Here is a tiny trained network, its code and every weight. The questions are about switching its units off for an input and a target symbol, where a switched-off unit gives its printed mean instead of its output.

import numpy as np


def w(rows, s, z=0):
    codes = np.array(rows[::2]) - 128.0
    scale = np.full(codes.shape[1], s)
    scale[-1] = z or s
    return codes * scale


def norm(h):
    return h / np.sqrt((h * h).mean(-1, keepdims=True) + 1e-5)


def f(y):
    return y / 2 * (1 + np.tanh(0.7978845608 * (y + 0.044715 * y**3)))


def softmax(a):
    e = np.exp(a - a.max(-1, keepdims=True))
    return e / e.sum(-1, keepdims=True)


def log_softmax(a):
    a = a - a.max(-1, keepdims=True)
    return a - np.log(np.exp(a).sum(-1, keepdims=True))


def net(x, mask):
    ids = ['αβγεηθλμπστφψω'.index(c) for c in x.split()]
    T = len(ids)
    res = E[ids] + P[:T]
    u = 0
    for l in range(2):
        q, k, v = (norm(res) @ M[l].T for M in (Q, K, V))
        z = softmax(np.where(np.tri(T) > 0, q @ k.T / 4**0.5, -1e9)) @ v
        res = res + np.where(mask[u], z, O[l][:, -1]) @ O[l][:, :-1]
        u += 1
        y = f(norm(res) @ A[l][:, :-1].T + A[l][:, -1])
        res = res + np.where(mask[u : u + 8], y, B[l][:, -1]) @ B[l][:, :-1]
        u += 8
    return log_softmax(norm(res)[-1] @ U[:, :-1].T + U[:, -1])


Q, K, V, O, A, B = {}, {}, {}, {}, {}, {}
E = w([
[77,154,67,127,198,164,180,155],'α',
[111,142,125,131,159,131,165,162],'β',
[103,144,66,131,150,124,163,183],'γ',
[149,165,134,20,127,139,126,215],'ε',
[146,97,142,126,140,116,146,101],'η',
[134,170,105,154,128,96,146,175],'θ',
[143,127,142,118,166,146,152,190],'λ',
[116,190,152,125,100,114,117,197],'μ',
[133,146,187,159,87,128,152,115],'π',
[118,122,78,122,172,167,185,220],'σ',
[83,123,115,85,180,117,139,104],'τ',
[121,56,152,200,127,85,168,37],'φ',
[140,134,152,2,146,124,132,138],'ψ',
[95,144,88,85,150,114,136,176],'ω',
],0.0046)
P = w([
[101,85,148,96,38,147,108,52],'0',
[255,141,68,156,214,156,94,152],'1',
[39,110,66,193,113,108,104,219],'2',
[163,61,198,87,128,33,252,168],'3',
[208,162,88,137,180,184,61,123],'4',
[46,113,66,181,122,113,97,215],'5',
[163,101,218,85,179,23,211,156],'6',
[222,161,108,124,196,186,71,118],'7',
],0.003)
Q[0] = w([
[160,127,109,181,75,245,120,76],'L0H1',
[214,46,130,141,224,15,254,244],'L0H1',
[185,128,155,187,30,178,111,149],'L0H1',
[176,157,94,195,189,71,102,117],'L0H1',
],0.0037)
K[0] = w([
[108,45,190,169,55,97,161,138],'L0H1',
[240,217,145,138,253,207,89,116],'L0H1',
[164,146,159,149,102,75,164,185],'L0H1',
[179,134,156,173,176,60,33,82],'L0H1',
],0.0044)
V[0] = w([
[130,252,148,82,151,109,186,81],'L0H1',
[191,104,211,72,81,109,149,183],'L0H1',
[102,224,109,160,95,90,223,107],'L0H1',
[107,165,180,131,118,180,25,42],'L0H1',
],0.0022)
O[0] = w([
[151,105,111,133,221,123,253,90,130],'L0H1',
[128,60,249,141,10,49,41,230,132],'L0H1',
[181,193,177,86,164,128,127,204,81],'L0H1',
[102,121,156,105,39,217,173,158,8],'L0H1',
],0.0023,0.0017)
A[0] = w([
[216,136,228,61,117,146,160,128,84],'L0N1',
[155,117,223,219,137,106,156,128,227],'L0N2',
[107,96,161,29,165,165,162,178,191],'L0N3',
[103,143,134,94,103,51,130,166,94],'L0N4',
[120,200,105,41,161,101,199,39,35],'L0N5',
[105,113,71,230,129,171,184,208,168],'L0N6',
[110,45,130,158,196,87,130,66,54],'L0N7',
[4,112,146,161,106,129,156,81,2],'L0N8',
],0.0038,0.00076)
B[0] = w([
[11,141,26,222,141,66,168,113,180],'L0N1',
[184,141,67,37,210,170,89,188,163],'L0N2',
[138,160,138,230,125,125,76,78,250],'L0N3',
[186,30,163,147,254,108,160,133,175],'L0N4',
[239,109,157,160,68,106,139,195,160],'L0N5',
[105,140,179,149,82,79,77,61,243],'L0N6',
[88,223,114,134,98,114,111,250,156],'L0N7',
[78,172,176,75,236,161,134,110,119],'L0N8',
],0.0032,0.0022)
Q[1] = w([
[174,223,88,110,188,161,67,116],'L1H1',
[152,169,51,116,29,253,98,55],'L1H1',
[61,17,170,113,45,191,2,130],'L1H1',
[121,235,90,130,148,218,39,41],'L1H1',
],0.005)
K[1] = w([
[54,85,161,92,51,243,152,89],'L1H1',
[115,97,118,148,93,98,251,130],'L1H1',
[92,56,198,163,178,2,179,237],'L1H1',
[72,76,188,90,88,134,230,76],'L1H1',
],0.0069)
V[1] = w([
[166,95,93,140,204,146,85,111],'L1H1',
[201,103,184,154,134,68,120,37],'L1H1',
[81,72,227,252,172,212,130,156],'L1H1',
[79,145,174,61,195,170,134,137],'L1H1',
],0.0042)
O[1] = w([
[164,82,161,130,128,181,82,130,255],'L1H1',
[173,155,199,77,255,129,146,115,131],'L1H1',
[147,67,219,196,121,86,160,94,128],'L1H1',
[136,70,182,125,60,143,212,155,102],'L1H1',
],0.0061,0.0012)
A[1] = w([
[217,126,154,136,146,205,79,154,22],'L1N1',
[116,97,99,151,198,94,103,172,83],'L1N2',
[97,130,93,118,111,53,127,152,149],'L1N3',
[180,214,52,189,134,115,88,120,215],'L1N4',
[170,150,118,97,172,85,144,142,173],'L1N5',
[158,87,157,216,95,93,174,138,244],'L1N6',
[70,101,153,51,139,156,85,131,255],'L1N7',
[181,141,108,177,140,109,1,120,12],'L1N8',
],0.006,0.00072)
B[1] = w([
[92,35,175,74,124,156,138,72,179],'L1N1',
[109,194,151,142,84,78,158,103,252],'L1N2',
[84,94,161,188,241,173,147,160,164],'L1N3',
[107,41,178,75,90,48,125,139,228],'L1N4',
[70,171,163,190,59,229,140,118,208],'L1N5',
[139,163,60,102,157,185,56,156,241],'L1N6',
[198,4,73,93,136,97,74,164,148],'L1N7',
[181,141,52,118,71,138,137,25,228],'L1N8',
],0.0039)
U = w([
[166,26,49,76,29,117,92,226,85],'α',
[198,33,205,212,197,153,69,197,243],'β',
[134,150,65,21,247,171,82,151,136],'γ',
[98,188,30,75,23,26,139,72,73],'ε',
[45,174,200,182,28,90,196,80,13],'η',
[160,19,97,35,116,113,70,24,144],'θ',
[207,158,51,230,141,158,28,58,135],'λ',
[61,60,104,151,213,47,165,245,159],'μ',
[43,226,112,231,187,123,176,183,4],'π',
[177,107,208,133,169,67,158,1,174],'σ',
[184,187,32,157,109,239,183,216,213],'τ',
[146,182,219,197,164,203,197,91,183],'φ',
[107,252,161,45,187,65,158,96,116],'ψ',
[104,53,175,75,46,226,206,161,151],'ω',
],0.0092,0.0012)

Each question gives the input, a string of symbols that net reads in full, and the target symbol t.
The units are the heads (4 rows each of Q, K, V and O) and the neurons (one row each of A and B). Each row of codes is followed by its name. A weight is (code - 128) times the scale printed after its matrix; where a second scale follows, it is the last column's (O, A, B and U).
mask holds one flag per unit, layer by layer, with each layer's heads first. A switched-off unit (its flag False) gives its mean, the last column of its rows in O or B, instead of its output. The means were averaged over made-up inputs and are rounded, as every weight is.
A unit's drop is (log p(t) with every unit on - log p(t) with that unit switched off) / (log p(t) with every unit on - log p(t) with every unit switched off).
The circuit of an input: a set's keep is (log p(t) with only the set's units on - log p(t) with every unit switched off) / (log p(t) with every unit on - log p(t) with every unit switched off). Starting from the 12 units with the biggest drops (on a tie, the unit counted first), units are removed one at a time, each time the one whose removal leaves the highest keep (on an exact tie, the one counted first), for as long as the keep stays at least 0.8.
circuit, biggest first: the units of the circuit, biggest drop first
unit that matters most: the unit with the biggest drop
k most important neurons: the k neurons with the biggest drops, biggest first
top k neurons in layer l: the k neurons of layer l with the biggest drops, biggest first
input λ λ β θ η θ ω ε, target λ: unit that matters most : L1H1
input τ σ ψ λ λ β π, target β: circuit, biggest first : L1H1; L1N6
input ψ θ λ λ λ λ ε ω, target ψ: circuit, biggest first : L1H1; L0N2; L0H1; L1N6
input τ γ π τ, target ε: 2 most important neurons : L0N3; L0N4
input θ π β ε, target η: circuit, biggest first : L0N1; L0N3; L1N5
input ω γ ε ε σ, target ω: 3 most important neurons : L0N8; L0N1; L0N7
input τ θ ω φ ω γ λ ψ, target τ: 3 most important neurons : L0N8; L0N6; L0N1
input ψ ψ τ λ λ ψ α, target β: circuit, biggest first : L1H1; L0N5
input β π β λ π α ε, target η: top 2 neurons in layer 1 : L1N2; L1N5
input λ θ β, target ε: circuit, biggest first : L1H1; L1N8; L1N2
input λ ω ψ η λ π ψ, target β: circuit, biggest first : L1H1; L0N5; L1N8; L1N4
input β γ λ ω α σ θ η, target β: circuit, biggest first : L1H1; L0N8; L1N8; L1N6
input φ γ τ θ γ ψ, target θ: top 3 neurons in layer 1 : L1N1; L1N8; L1N6
input γ σ λ π ε ε λ, target μ: circuit, biggest first : L0N1
input τ ω ψ π μ ω ψ, target π: 3 most important neurons : L0N1; L1N3; L1N5
input τ φ η γ, target σ: 2 most important neurons : L1N6; L0N7
input ψ ε ε φ τ π λ, target ω: 2 most important neurons : L0N6; L1N1
input ψ τ φ π λ λ, target λ: top 2 neurons in layer 1 : L1N6; L1N4
input λ γ ψ ε ψ, target λ: 2 most important neurons : L0N1; L1N6
input ω τ μ ω, target ω: top 2 neurons in layer 0 : L0N5; L0N1
input μ λ ε θ ω, target μ: 4 most important neurons : L1N3; L0N6; L1N4; L0N5
input ω τ λ β τ, target ω: unit that matters most : L0N8
input ε ω λ θ, target α: top 2 neurons in layer 1 : L1N4; L1N5
